Below is a small trained network, with its code and all its weights. Each question gives an input and a class and asks what happens when units are switched off, that is, made to give their printed mean instead of their output.

import numpy as np


def w(rows, s, z=0):
    codes = np.array(rows[::2]) - 128.0
    scale = np.full(codes.shape[1], s)
    scale[-1] = z or s
    return codes * scale


def norm(h):
    return h / np.sqrt((h * h).mean(-1, keepdims=True) + 1e-5)


def f(y):
    return y / 2 * (1 + np.tanh(0.7978845608 * (y + 0.044715 * y**3)))


def log_softmax(a):
    a = a - a.max(-1, keepdims=True)
    return a - np.log(np.exp(a).sum(-1, keepdims=True))


def net(x, mask):
    res = np.array(x, float).reshape(1, 2) / 4 @ E
    u = 0
    for l in range(2):
        y = f(norm(res) @ A[l][:, :-1].T + A[l][:, -1])
        res = res + np.where(mask[u : u + 11], y, B[l][:, -1]) @ B[l][:, :-1]
        u += 11
    return log_softmax(norm(res)[-1] @ U[:, :-1].T + U[:, -1])


A, B = {}, {}
E = w([
[75,244,3,184,21,48],'x0',
[211,237,211,146,56,96],'x1',
],0.0004)
A[0] = w([
[144,172,127,123,82,91,79],'0.n1',
[122,141,117,129,151,123,130],'0.n2',
[180,161,171,142,143,103,2],'0.n3',
[116,136,137,123,139,114,129],'0.n4',
[80,27,122,79,166,177,65],'0.n5',
[42,122,5,154,103,101,30],'0.n6',
[90,155,80,158,88,105,169],'0.n7',
[155,196,120,164,67,66,79],'0.n8',
[131,126,114,111,90,96,200],'0.n9',
[164,97,169,88,209,156,196],'0.n10',
[107,125,141,83,112,105,161],'0.n11',
],0.0027,0.00031)
B[0] = w([
[86,141,143,134,187,171,144],'0.n1',
[133,102,149,112,140,141,131],'0.n2',
[94,172,108,83,72,152,126],'0.n3',
[126,138,112,130,124,122,128],'0.n4',
[140,205,113,173,182,150,202],'0.n5',
[89,26,97,104,7,153,250],'0.n6',
[125,64,129,127,170,103,179],'0.n7',
[120,129,154,143,223,179,180],'0.n8',
[143,105,126,141,169,183,141],'0.n9',
[109,76,72,165,97,61,182],'0.n10',
[130,144,108,143,120,133,131],'0.n11',
],0.0017,0.0018)
A[1] = w([
[152,96,107,135,195,98,107],'1.n1',
[136,80,80,109,87,126,95],'1.n2',
[135,185,170,158,160,120,85],'1.n3',
[129,188,163,121,169,156,88],'1.n4',
[138,64,114,159,202,97,116],'1.n5',
[94,170,140,115,81,160,94],'1.n6',
[156,123,147,91,5,77,79],'1.n7',
[93,39,73,102,40,124,100],'1.n8',
[62,116,79,158,150,174,174],'1.n9',
[106,41,52,74,79,31,2],'1.n10',
[125,167,102,142,111,126,152],'1.n11',
],0.0032,0.00089)
B[1] = w([
[181,195,81,172,110,138,156],'1.n1',
[111,142,156,115,77,171,164],'1.n2',
[131,140,95,75,76,222,137],'1.n3',
[57,179,99,62,123,199,134],'1.n4',
[168,255,84,160,103,94,186],'1.n5',
[147,143,86,167,224,130,122],'1.n6',
[198,33,180,82,93,79,128],'1.n7',
[119,187,209,224,21,248,250],'1.n8',
[184,70,210,126,115,58,213],'1.n9',
[143,191,158,77,164,210,205],'1.n10',
[154,108,187,104,200,158,131],'1.n11',
],0.0018,0.002)
U = w([
[208,226,12,223,162,29,188],'0',
[89,81,86,136,110,89,11],'1',
[39,210,88,34,219,228,184],'2',
[87,85,212,227,2,230,204],'3',
[80,80,84,135,108,85,9],'4',
[54,33,176,180,197,82,105],'5',
[69,80,77,133,99,76,2],'6',
[214,23,175,26,94,29,162],'7',
],0.0076,0.0072)

Each question gives the input, the list of numbers given to net, and the class t.
The units are the neurons (one row each of A and B). Each row of codes is followed by its name. A weight is (code - 128) times the scale printed after its matrix; where a second scale follows, it is the last column's (A, B and U).
mask holds one flag per neuron, layer by layer. A switched-off neuron (its flag False) gives its mean, the last column of its row in B, instead of its output. The means were averaged over made-up inputs and are rounded, as every weight is.
A unit's drop is (log p(t) with every unit on - log p(t) with that unit switched off) / (log p(t) with every unit on - log p(t) with every unit switched off).
The circuit of an input: a set's keep is (log p(t) with only the set's units on - log p(t) with every unit switched off) / (log p(t) with every unit on - log p(t) with every unit switched off). Starting from the 12 units with the biggest drops (on a tie, the unit counted first), units are removed one at a time, each time the one whose removal leaves the highest keep (on an exact tie, the one counted first), for as long as the keep stays at least 0.8.
circuit, biggest first: the units of the circuit, biggest drop first
k most important neurons: the k neurons with the biggest drops, biggest first
top k neurons in layer l: the k neurons of layer l with the biggest drops, biggest first
input [-6,5], class 7: circuit, biggest first => (1.n8)
input [-7,6], class 7: 3 most important neurons => (1.n8; 0.n6; 0.n10)
input [-6,2], class 0: 4 most important neurons => (0.n6; 0.n10; 1.n8; 1.n9)
input [-3,0], class 0: 2 most important neurons => (0.n6; 0.n10)
input [-4,2], class 7: circuit, biggest first => (0.n8; 0.n6; 1.n8)
input [5,3], class 5: 2 most important neurons => (0.n8; 0.n5)
input [-3,6], class 2: 3 most important neurons => (0.n6; 1.n9; 1.n4)
input [-3,4], class 7: top 2 neurons in layer 1 => (1.n8; 1.n7)
input [-6,8], class 7: 2 most important neurons => (1.n8; 0.n5)
input [3,2], class 5: 3 most important neurons => (0.n8; 1.n8; 0.n5)
input [7,4], class 5: 4 most important neurons => (0.n8; 0.n5; 1.n8; 0.n10)
input [-1,5], class 2: 2 most important neurons => (0.n6; 1.n8)
input [-7,4], class 7: 2 most important neurons => (0.n8; 1.n8)
input [8,8], class 2: top 3 neurons in layer 0 => (0.n8; 0.n10; 0.n1)
input [-5,8], class 7: top neuron in layer 0 => (0.n5)
input [-1,1], class 7: 2 most important neurons => (1.n7; 0.n6)
input [-8,-1], class 0: top 2 neurons in layer 0 => (0.n6; 0.n10)
input [-7,7], class 7: top 2 neurons in layer 0 => (0.n6; 0.n10)
input [2,2], class 2: 2 most important neurons => (0.n10; 0.n8)
input [-2,-8], class 0: top 2 neurons in layer 0 => (0.n5; 0.n6)
input [-3,-5], class 0: top neuron in layer 0 => (0.n5)
input [-2,2], class 7: top 2 neurons in layer 1 => (1.n7; 1.n8)
input [8,5], class 5: top 3 neurons in layer 0 => (0.n8; 0.n5; 0.n7)
input [-8,7], class 7: top 2 neurons in layer 1 => (1.n8; 1.n10)
